Below is a small trained network, with its code and all its weights. Each question gives an input and a target symbol and asks what happens when units are switched off, that is, made to give their printed mean instead of their output.

import numpy as np


def w(rows, s, z=0):
    codes = np.array(rows[::2]) - 128.0
    scale = np.full(codes.shape[1], s)
    scale[-1] = z or s
    return codes * scale


def softmax(a):
    e = np.exp(a - a.max(-1, keepdims=True))
    return e / e.sum(-1, keepdims=True)


def log_softmax(a):
    a = a - a.max(-1, keepdims=True)
    return a - np.log(np.exp(a).sum(-1, keepdims=True))


def net(x, mask):
    ids = ['αβγεζθμξτφω'.index(c) for c in x.split()]
    T = len(ids)
    res = E[ids] + P[:T]
    u = 0
    for l in range(3):
        r = res
        for j in range(3):
            rows = slice(3 * j, 3 * j + 3)
            q, k, v = (r @ M[l][rows].T for M in (Q, K, V))
            z = softmax(np.where(np.tri(T) > 0, q @ k.T / 3**0.5, -1e9)) @ v
            o = O[l][rows]
            res = res + np.where(mask[u + j], z, o[:, -1]) @ o[:, :-1]
        u += 3
    return log_softmax(res[-1] @ U[:, :-1].T + U[:, -1])


Q, K, V, O = {}, {}, {}, {}
E = w([
[151,123,138,161,106,128],'α',
[110,158,125,112,124,149],'β',
[160,155,138,129,116,159],'γ',
[140,130,83,131,122,140],'ε',
[142,138,139,164,114,176],'ζ',
[103,125,130,156,118,149],'θ',
[130,115,134,111,114,144],'μ',
[149,152,125,109,115,115],'ξ',
[108,137,122,128,116,110],'τ',
[138,106,179,138,251,109],'φ',
[134,172,134,172,117,135],'ω',
],0.019)
P = w([
[105,122,116,110,1,101],'0',
[118,125,134,110,45,98],'1',
[115,118,132,100,55,104],'2',
[115,109,131,97,63,100],'3',
[116,108,130,92,75,103],'4',
[113,102,124,86,85,99],'5',
[122,95,124,83,94,100],'6',
[116,94,118,77,106,103],'7',
[124,84,112,78,117,94],'8',
[125,83,110,66,127,101],'9',
[129,65,103,66,139,99],'10',
[123,60,100,69,145,102],'11',
[118,45,92,65,163,106],'12',
[137,49,88,62,142,104],'13',
],0.0038)
Q[0] = w([
[67,109,150,91,68,136],'L0H1',
[91,158,98,129,144,101],'L0H1',
[92,137,135,98,62,97],'L0H1',
[91,84,79,133,165,128],'L0H2',
[170,180,105,141,74,156],'L0H2',
[102,119,120,140,45,111],'L0H2',
[214,155,129,186,158,158],'L0H3',
[172,144,129,168,150,118],'L0H3',
[88,142,150,110,4,128],'L0H3',
],0.043)
K[0] = w([
[201,167,62,137,218,134],'L0H1',
[221,70,120,136,117,169],'L0H1',
[128,95,35,177,207,140],'L0H1',
[130,172,215,59,96,165],'L0H2',
[72,35,72,105,168,81],'L0H2',
[148,115,142,113,230,130],'L0H2',
[141,172,161,125,36,160],'L0H3',
[119,154,166,136,103,164],'L0H3',
[197,79,1,124,196,181],'L0H3',
],0.029)
V[0] = w([
[180,197,182,204,180,83],'L0H1',
[73,125,96,127,113,231],'L0H1',
[183,55,222,174,168,210],'L0H1',
[2,51,120,184,129,168],'L0H2',
[200,191,40,206,131,164],'L0H2',
[190,156,140,88,134,90],'L0H2',
[117,154,148,126,136,114],'L0H3',
[37,122,191,67,176,53],'L0H3',
[184,141,88,68,191,177],'L0H3',
],0.0032)
O[0] = w([
[166,123,46,186,109,166,30],'L0H1',
[63,157,161,140,106,146,164],'L0H1',
[218,138,122,243,140,221,32],'L0H1',
[41,57,108,163,171,149,109],'L0H2',
[171,147,210,211,56,177,130],'L0H2',
[183,160,141,131,99,122,139],'L0H2',
[141,105,122,127,133,154,96],'L0H3',
[208,163,3,163,166,172,2],'L0H3',
[157,129,176,143,20,165,170],'L0H3',
],0.0025,0.00084)
Q[1] = w([
[171,39,162,153,167,166],'L1H1',
[88,136,128,23,93,158],'L1H1',
[125,119,78,70,93,99],'L1H1',
[132,113,152,118,189,115],'L1H2',
[145,118,139,142,230,120],'L1H2',
[123,126,152,128,163,113],'L1H2',
[140,118,117,126,222,128],'L1H3',
[100,108,252,107,241,92],'L1H3',
[151,107,108,142,121,132],'L1H3',
],0.034)
K[1] = w([
[150,165,187,232,78,135],'L1H1',
[158,68,142,129,254,175],'L1H1',
[142,75,147,58,204,93],'L1H1',
[124,118,141,132,91,132],'L1H2',
[119,151,161,130,129,119],'L1H2',
[103,141,120,118,95,127],'L1H2',
[139,163,165,149,91,182],'L1H3',
[168,204,126,168,5,145],'L1H3',
[110,157,131,143,136,159],'L1H3',
],0.031)
V[1] = w([
[110,168,90,141,175,75],'L1H1',
[103,89,166,120,78,175],'L1H1',
[156,84,175,108,57,137],'L1H1',
[78,164,213,126,91,82],'L1H2',
[61,178,254,129,63,75],'L1H2',
[139,89,12,103,183,127],'L1H2',
[135,127,143,132,11,159],'L1H3',
[117,121,134,145,49,145],'L1H3',
[169,79,116,129,209,96],'L1H3',
],0.0057)
O[1] = w([
[141,145,145,162,120,148,86],'L1H1',
[130,110,101,62,138,106,170],'L1H1',
[114,101,99,76,130,133,189],'L1H1',
[114,150,152,130,53,148,90],'L1H2',
[101,167,165,127,2,149,78],'L1H2',
[156,90,120,112,228,138,204],'L1H2',
[149,148,59,145,93,144,1],'L1H3',
[143,141,100,136,110,135,43],'L1H3',
[119,110,173,133,172,98,240],'L1H3',
],0.0065,0.00095)
Q[2] = w([
[85,135,164,192,142,128],'L2H1',
[111,100,255,83,128,116],'L2H1',
[81,79,100,118,121,136],'L2H1',
[118,119,103,152,80,85],'L2H2',
[119,89,141,148,162,121],'L2H2',
[124,134,141,167,108,133],'L2H2',
[100,124,189,70,152,106],'L2H3',
[156,94,60,141,115,71],'L2H3',
[126,95,236,144,119,103],'L2H3',
],0.07)
K[2] = w([
[123,115,137,209,68,162],'L2H1',
[105,144,20,70,2,133],'L2H1',
[65,100,103,100,167,106],'L2H1',
[109,79,89,148,89,67],'L2H2',
[132,107,180,172,173,89],'L2H2',
[121,147,144,191,88,147],'L2H2',
[114,139,58,78,67,125],'L2H3',
[152,75,161,132,199,78],'L2H3',
[141,107,83,146,20,129],'L2H3',
],0.053)
V[2] = w([
[178,24,146,143,115,131],'L2H1',
[88,147,44,210,159,66],'L2H1',
[235,191,113,114,136,75],'L2H1',
[114,109,108,66,140,131],'L2H2',
[155,75,144,145,134,111],'L2H2',
[73,145,150,134,136,95],'L2H2',
[155,120,94,141,145,254],'L2H3',
[168,58,118,157,71,100],'L2H3',
[147,127,196,207,114,153],'L2H3',
],0.025)
O[2] = w([
[160,13,136,163,101,92,80],'L2H1',
[117,139,101,242,207,115,112],'L2H1',
[251,180,94,126,131,66,126],'L2H1',
[137,167,197,159,102,131,195],'L2H2',
[98,153,62,130,48,131,128],'L2H2',
[169,101,75,141,87,129,111],'L2H2',
[190,119,97,154,138,246,157],'L2H3',
[171,73,201,145,178,85,215],'L2H3',
[140,182,218,182,63,148,1],'L2H3',
],0.014,0.0063)
U = w([
[161,92,212,189,81,103,156],'α',
[87,190,76,99,93,212,98],'β',
[213,156,118,106,48,192,39],'γ',
[176,93,82,168,177,179,230],'ε',
[168,103,150,177,60,242,69],'ζ',
[53,98,166,196,104,210,140],'θ',
[116,31,135,55,83,156,44],'μ',
[177,170,103,96,86,67,2],'ξ',
[38,157,156,153,139,69,160],'τ',
[118,118,67,190,2,128,182],'φ',
[133,211,154,209,83,157,177],'ω',
],0.0035,0.0026)

Each question gives the input, a string of symbols that net reads in full, and the target symbol t.
The units are the heads (3 rows each of Q, K, V and O). Each row of codes is followed by its name. A weight is (code - 128) times the scale printed after its matrix; where a second scale follows, it is the last column's (O and U).
mask holds one flag per head, layer by layer. A switched-off head (its flag False) gives its mean, the last column of its rows in O, instead of its output. The means were averaged over made-up inputs and are rounded, as every weight is.
A unit's drop is (log p(t) with every unit on - log p(t) with that unit switched off) / (log p(t) with every unit on - log p(t) with every unit switched off).
The circuit of an input: a set's keep is (log p(t) with only the set's units on - log p(t) with every unit switched off) / (log p(t) with every unit on - log p(t) with every unit switched off). Starting from all 9 units, units are removed one at a time, each time the one whose removal leaves the highest keep (on an exact tie, the one counted first), for as long as the keep stays at least 0.8.
circuit, biggest first: the units of the circuit, biggest drop first
unit that matters most: the unit with the biggest drop
heads that matter: for each layer, one digit per head in row order, 1 if its drop is at least 0.15 and else 0, layers parted by /
input τ ε α θ μ τ ε β β ε ε φ ζ, target τ: heads that matter -> 000 / 011 / 101
input μ γ φ ε τ τ ε ξ, target μ: circuit, biggest first -> (L1H3 L2H1 L2H3 L1H1)
input β μ ε ω ξ γ, target γ: unit that matters most -> L1H3
input τ ε ω ε ξ ε α α ε, target α: circuit, biggest first -> (L2H3 L2H1)
input ξ φ ξ ε γ β ε ε μ τ, target ξ: circuit, biggest first -> (L1H3 L2H1 L2H3)
input ε α α μ β, target β: heads that matter -> 000 / 100 / 101
input β τ τ ε α β β ε γ μ ε, target γ: heads that matter -> 011 / 011 / 101
input γ ε ε μ ε φ ζ ζ, target γ: heads that matter -> 000 / 001 / 101
input β τ α ε α, target α: heads that matter -> 000 / 001 / 001
input ε τ β τ τ μ ε ε β μ ε ζ, target ζ: circuit, biggest first -> (L1H3 L2H3)
input β θ β γ μ φ γ τ μ τ θ, target β: circuit, biggest first -> (L1H3 L2H1 L2H3)
input ε ε β ω τ ε τ τ τ θ, target θ: circuit, biggest first -> (L1H3 L2H1)
input ξ ε ε ε θ μ, target μ: circuit, biggest first -> (L1H1 L1H3 L2H1)
input ζ θ ε μ γ, target γ: circuit, biggest first -> (L2H1 L1H3)
input ε ε ξ ε ω ε ε τ τ, target τ: circuit, biggest first -> (L1H3 L2H3)
input ε τ ε ε ε φ ε α β, target ε: unit that matters most -> L1H3
input τ ε τ φ μ μ τ ε, target τ: circuit, biggest first -> (L1H2 L2H3 L1H3)
input τ ε α γ ζ φ β β ζ β τ μ, target τ: circuit, biggest first -> (L1H2 L2H3)
input ω α φ ε γ ε α ω τ ω μ ε μ α, target ω: heads that matter -> 000 / 001 / 101
input τ γ γ ε φ ε ε, target τ: circuit, biggest first -> (L2H3 L1H3 L2H1)
input γ ε μ ω θ ε τ φ ε τ ε ε, target γ: circuit, biggest first -> (L1H3 L2H1 L2H3 L1H2)
input ε γ μ ε β ξ τ τ τ μ ζ ε, target β: circuit, biggest first -> (L1H2 L2H3 L2H1)
input ε μ ξ, target ξ: unit that matters most -> L2H1
input μ α μ ζ ε μ ω ε φ, target μ: circuit, biggest first -> (L2H1 L1H2)
input ε θ ε ζ ε μ μ θ ξ φ τ θ, target ε: heads that matter -> 000 / 011 / 101
input ε μ γ ξ γ ω α, target α: heads that matter -> 000 / 000 / 001
input φ ε ε τ ε β ζ ε μ, target φ: unit that matters most -> L2H2
input ε ξ ε τ μ τ β, target β: heads that matter -> 000 / 000 / 101
input τ φ ε γ μ μ, target τ: heads that matter -> 000 / 001 / 101
input τ θ θ γ ε γ τ ξ ε ε ω ζ ε φ, target τ: heads that matter -> 000 / 010 / 101
